Below is a small trained network, with its code and all its weights. Each question gives an input and a class and asks what happens when units are switched off, that is, made to give their printed mean instead of their output.

import numpy as np


def w(rows, s, z=0):
    codes = np.array(rows[::2]) - 128.0
    scale = np.full(codes.shape[1], s)
    scale[-1] = z or s
    return codes * scale


def norm(h):
    return h / np.sqrt((h * h).mean(-1, keepdims=True) + 1e-5)


def f(y):
    return y / 2 * (1 + np.tanh(0.7978845608 * (y + 0.044715 * y**3)))


def log_softmax(a):
    a = a - a.max(-1, keepdims=True)
    return a - np.log(np.exp(a).sum(-1, keepdims=True))


def net(x, mask):
    res = np.array(x, float).reshape(1, 7) / 4 @ E
    u = 0
    for l in range(3):
        y = f(norm(res) @ A[l][:, :-1].T + A[l][:, -1])
        res = res + np.where(mask[u : u + 6], y, B[l][:, -1]) @ B[l][:, :-1]
        u += 6
    return log_softmax(norm(res)[-1] @ U[:, :-1].T + U[:, -1])


A, B = {}, {}
E = w([
[156,255,162,178,51,70,128,44,91,167,144],'x0',
[71,126,84,65,72,68,134,147,114,151,149],'x1',
[131,141,51,113,129,95,80,68,193,53,144],'x2',
[155,119,156,160,99,197,108,123,95,115,159],'x3',
[124,50,160,128,135,205,119,19,170,198,165],'x4',
[177,110,122,114,179,115,147,81,126,41,141],'x5',
[80,52,167,132,84,103,112,146,165,81,203],'x6',
],0.0082)
A[0] = w([
[107,68,167,104,161,145,154,127,93,177,170,84],'0.n0',
[203,148,170,157,86,124,118,88,156,120,156,41],'0.n1',
[94,75,148,120,12,84,80,62,192,130,215,95],'0.n2',
[68,79,195,107,106,168,170,95,133,194,177,1],'0.n3',
[107,124,134,145,88,156,95,144,129,172,68,110],'0.n4',
[110,1,158,119,207,180,132,109,187,94,128,96],'0.n5',
],0.0088,0.0056)
B[0] = w([
[131,29,147,114,121,100,152,197,143,175,135,174],'0.n0',
[117,107,154,100,182,153,116,121,61,182,126,156],'0.n1',
[131,130,136,178,2,135,206,158,138,90,43,232],'0.n2',
[176,140,51,177,36,119,6,171,189,155,181,182],'0.n3',
[208,83,173,175,119,137,113,91,158,105,71,149],'0.n4',
[58,173,236,104,217,186,60,97,58,174,74,255],'0.n5',
],0.0092,0.008)
A[1] = w([
[113,172,187,189,102,128,176,107,73,177,191,152],'1.n0',
[75,78,113,79,142,108,106,170,146,157,147,52],'1.n1',
[152,132,162,129,132,171,99,151,99,235,86,219],'1.n2',
[163,93,93,139,192,195,126,197,165,176,101,5],'1.n3',
[110,183,88,106,136,97,116,143,123,130,2,164],'1.n4',
[118,112,240,101,132,156,153,101,74,159,81,190],'1.n5',
],0.0088,0.0025)
B[1] = w([
[17,119,98,104,152,171,210,135,83,199,109,188],'1.n0',
[217,152,47,91,244,181,184,1,80,145,45,153],'1.n1',
[43,161,212,21,165,147,202,138,92,161,111,254],'1.n2',
[103,218,143,181,177,175,117,125,73,186,115,172],'1.n3',
[115,44,103,184,99,122,141,136,191,217,210,203],'1.n4',
[24,107,142,111,213,41,55,102,100,132,141,249],'1.n5',
],0.008,0.0094)
A[2] = w([
[161,200,156,162,152,151,148,18,82,183,161,187],'2.n0',
[100,87,94,69,122,139,161,58,172,53,103,3],'2.n1',
[144,77,152,107,86,147,111,106,179,130,76,143],'2.n2',
[138,100,178,139,153,254,128,99,162,123,73,150],'2.n3',
[189,151,106,164,124,246,97,173,140,142,98,55],'2.n4',
[154,111,45,129,190,121,137,80,180,129,166,56],'2.n5',
],0.009,0.004)
B[2] = w([
[77,69,128,93,249,240,108,239,123,133,53,254],'2.n0',
[91,214,108,178,44,171,165,68,126,195,127,133],'2.n1',
[64,254,76,92,157,80,200,184,79,139,177,158],'2.n2',
[40,90,193,100,213,139,172,97,107,170,156,243],'2.n3',
[170,96,215,197,123,164,201,201,126,170,32,129],'2.n4',
[125,156,36,70,198,73,44,130,114,135,80,144],'2.n5',
],0.0094,0.0057)
U = w([
[230,103,149,145,140,158,135,112,119,95,116,22],'0',
[114,134,103,165,8,97,155,162,145,168,158,254],'1',
[183,106,194,124,115,111,86,88,140,18,223,23],'2',
[59,125,203,98,202,163,124,126,93,185,123,207],'3',
[168,126,11,112,187,94,58,116,185,126,141,30],'4',
],0.014,0.0036)

Each question gives the input, the list of numbers given to net, and the class t.
The units are the neurons (one row each of A and B). Each row of codes is followed by its name. A weight is (code - 128) times the scale printed after its matrix; where a second scale follows, it is the last column's (A, B and U).
mask holds one flag per neuron, layer by layer. A switched-off neuron (its flag False) gives its mean, the last column of its row in B, instead of its output. The means were averaged over made-up inputs and are rounded, as every weight is.
A unit's drop is (log p(t) with every unit on - log p(t) with that unit switched off) / (log p(t) with every unit on - log p(t) with every unit switched off).
The circuit of an input: a set's keep is (log p(t) with only the set's units on - log p(t) with every unit switched off) / (log p(t) with every unit on - log p(t) with every unit switched off). Starting from the 12 units with the biggest drops (on a tie, the unit counted first), units are removed one at a time, each time the one whose removal leaves the highest keep (on an exact tie, the one counted first), for as long as the keep stays at least 0.8.
units of the circuit, in order: the units of the circuit, biggest drop first
unit that matters most: the unit with the biggest drop
top k neurons: the k neurons with the biggest drops, biggest first
top k neurons in layer l: the k neurons of layer l with the biggest drops, biggest first
drop when u is switched off: that unit's drop, to one decimal
input [-2,-4,4,-4,-6,-6,1], class 4: unit that matters most -> 0.n2
input [4,-6,6,-8,5,-8,3], class 1: units of the circuit, in order -> [0.n2 0.n5]
input [2,-4,3,5,-7,3,-1], class 0: units of the circuit, in order -> [0.n5 1.n5 1.n2]
input [6,6,3,8,-8,0,-3], class 1: units of the circuit, in order -> [0.n5 1.n2]
input [5,-7,5,1,-4,7,4], class 0: units of the circuit, in order -> [0.n5 1.n5]
input [1,-7,1,-3,-6,3,-5], class 4: top 2 neurons -> [0.n5 0.n2]
input [3,-8,-6,-4,3,-6,8], class 1: top 3 neurons in layer 0 -> [0.n3 0.n5 0.n2]
input [0,-6,4,-5,0,2,-8], class 4: top 4 neurons -> [0.n5 2.n5 1.n2 1.n4]
input [3,-1,8,-1,3,7,-3], class 4: top 3 neurons -> [1.n2 0.n5 2.n5]
input [7,-7,8,5,-7,8,-1], class 0: top 3 neurons -> [0.n5 1.n5 1.n2]
input [1,6,4,1,-2,4,-4], class 4: top 2 neurons -> [0.n2 2.n5]
input [-1,0,6,-6,-8,-4,-6], class 4: top 2 neurons -> [0.n2 2.n5]
input [5,8,7,4,-5,0,-7], class 4: top 2 neurons in layer 0 -> [0.n2 0.n5]
input [0,8,6,-8,-3,-3,1], class 1: top neuron in layer 0 -> [0.n2]
input [1,1,-4,6,-8,3,2], class 1: top 2 neurons in layer 1 -> [1.n2 1.n5]
input [0,4,-7,-7,2,0,8], class 1: drop when 0.n3 is switched off -> 0.1
